Here is a tiny trained network, its code and every weight. The questions are about switching its units off for an input and a class, where a switched-off unit gives its printed mean instead of its output.

import numpy as np


def w(rows, s, z=0):
    codes = np.array(rows[::2]) - 128.0
    scale = np.full(codes.shape[1], s)
    scale[-1] = z or s
    return codes * scale


def f(y):
    return y / 2 * (1 + np.tanh(0.7978845608 * (y + 0.044715 * y**3)))


def log_softmax(a):
    a = a - a.max(-1, keepdims=True)
    return a - np.log(np.exp(a).sum(-1, keepdims=True))


def net(x, mask):
    res = np.array(x, float).reshape(1, 7) / 4 @ E
    y = f(res @ A[0][:, :-1].T + A[0][:, -1])
    res = res + np.where(mask, y, B[0][:, -1]) @ B[0][:, :-1]
    return log_softmax(res[-1] @ U[:, :-1].T + U[:, -1])


A, B = {}, {}
E = w([
[149,203,72,138,199,223,131,93,173,85,115,30],'x0',
[128,126,128,122,136,124,129,127,134,130,127,130],'x1',
[126,128,127,126,145,128,127,127,129,126,130,138],'x2',
[127,127,128,132,130,128,132,130,133,131,129,129],'x3',
[128,129,130,130,118,129,127,131,126,129,126,123],'x4',
[131,162,112,69,118,174,244,116,69,200,26,155],'x5',
[157,233,143,75,59,132,87,86,221,120,117,207],'x6',
],0.011)
A[0] = w([
[127,128,142,62,110,130,120,130,68,129,86,128,101],'n0',
[137,133,134,126,135,106,82,129,108,116,136,119,110],'n1',
[127,85,120,150,112,104,45,150,163,108,148,112,92],'n2',
[129,146,148,114,122,150,227,143,105,166,72,166,89],'n3',
[122,36,155,138,48,62,111,157,96,146,137,230,35],'n4',
[130,141,106,126,112,136,192,136,91,155,56,166,95],'n5',
[128,97,134,159,117,126,58,151,159,105,182,137,103],'n6',
[127,89,156,143,113,94,65,130,173,116,210,97,96],'n7',
[118,156,128,170,96,137,133,152,166,137,122,153,111],'n8',
[118,4,129,183,161,119,156,162,51,148,139,50,154],'n9',
[125,109,139,110,142,127,117,148,94,95,115,120,103],'n10',
[139,236,135,103,56,111,74,118,202,135,122,207,152],'n11',
[125,202,119,152,161,181,120,138,183,115,121,15,2],'n12',
[118,161,149,135,97,137,115,157,157,117,125,174,100],'n13',
[117,95,120,102,106,117,127,116,119,149,151,148,83],'n14',
],0.018,0.006)
B[0] = w([
[117,138,110,131,89,129,162,114,125,138,100,132,162],'n0',
[116,150,144,144,102,132,139,144,141,154,135,117,150],'n1',
[106,157,106,142,88,113,136,125,136,137,116,152,198],'n2',
[117,176,120,147,50,106,111,123,126,128,133,128,206],'n3',
[148,203,127,114,249,160,127,130,126,120,131,104,232],'n4',
[115,165,127,162,88,101,122,123,149,134,148,146,196],'n5',
[125,162,118,138,59,109,131,115,118,133,113,123,202],'n6',
[121,170,125,151,60,110,135,115,131,134,132,149,217],'n7',
[127,91,117,133,157,121,130,109,140,123,136,143,150],'n8',
[129,9,144,99,127,132,121,138,135,119,132,133,250],'n9',
[139,101,131,141,136,120,126,126,119,134,127,113,142],'n10',
[124,5,141,114,134,131,128,147,121,121,135,119,253],'n11',
[148,193,132,113,220,148,129,131,116,129,126,124,206],'n12',
[138,96,142,96,125,129,122,131,125,127,119,129,167],'n13',
[151,136,116,131,136,166,125,119,117,123,113,120,148],'n14',
],0.023,0.03)
U = w([
[95,3,191,93,101,111,122,140,135,143,142,103,255],'0',
[64,216,122,189,16,61,144,82,147,188,118,135,92],'1',
[149,238,149,109,237,178,131,111,104,152,119,69,17],'2',
],0.0062,0.00099)

Each question gives the input, the list of numbers given to net, and the class t.
The units are the neurons (one row each of A and B). Each row of codes is followed by its name. A weight is (code - 128) times the scale printed after its matrix; where a second scale follows, it is the last column's (A, B and U).
mask holds one flag per neuron, in row order. A switched-off neuron (its flag False) gives its mean, the last column of its row in B, instead of its output. The means were averaged over made-up inputs and are rounded, as every weight is.
A unit's drop is (log p(t) with every unit on - log p(t) with that unit switched off) / (log p(t) with every unit on - log p(t) with every unit switched off).
The circuit of an input: a set's keep is (log p(t) with only the set's units on - log p(t) with every unit switched off) / (log p(t) with every unit on - log p(t) with every unit switched off). Starting from the 12 units with the biggest drops (on a tie, the unit counted first), units are removed one at a time, each time the one whose removal leaves the highest keep (on an exact tie, the one counted first), for as long as the keep stays at least 0.8.
circuit, biggest first: the units of the circuit, biggest drop first
k most important neurons: the k neurons with the biggest drops, biggest first
drop when u is switched off: that unit's drop, to one decimal
input [8,3,7,5,3,-8,-3], class 1: 2 most important neurons -> (n4; n7)
input [-7,1,5,5,3,-2,2], class 2: circuit, biggest first -> (n4)
input [4,2,7,6,5,-3,-2], class 2: 2 most important neurons -> (n12; n11)
input [8,-5,-2,4,4,-4,8], class 0: 2 most important neurons -> (n11; n4)
input [-1,-1,-6,8,-1,7,-5], class 1: 2 most important neurons -> (n3; n11)
input [4,-5,-3,-1,4,7,7], class 0: 2 most important neurons -> (n11; n7)
input [6,-6,4,3,-7,7,-5], class 1: 4 most important neurons -> (n4; n11; n3; n5)
input [2,-5,2,4,6,-8,-6], class 1: 4 most important neurons -> (n7; n11; n6; n2)
input [7,8,0,-8,-8,6,-6], class 2: 4 most important neurons -> (n12; n11; n7; n6)
input [-3,3,8,2,4,-6,-5], class 1: 2 most important neurons -> (n11; n7)
input [-3,1,2,3,6,8,8], class 0: 3 most important neurons -> (n11; n7; n6)
input [2,7,1,7,1,0,1], class 2: 2 most important neurons -> (n9; n11)
input [4,7,-5,5,2,6,8], class 0: drop when n11 is switched off -> 6.3
input [4,-6,-4,8,-1,-4,8], class 0: drop when n11 is switched off -> 4.9
input [7,-4,-5,7,1,-4,0], class 2: circuit, biggest first -> (n12)
input [7,-4,8,1,2,-3,-4], class 2: drop when n12 is switched off -> 2.9
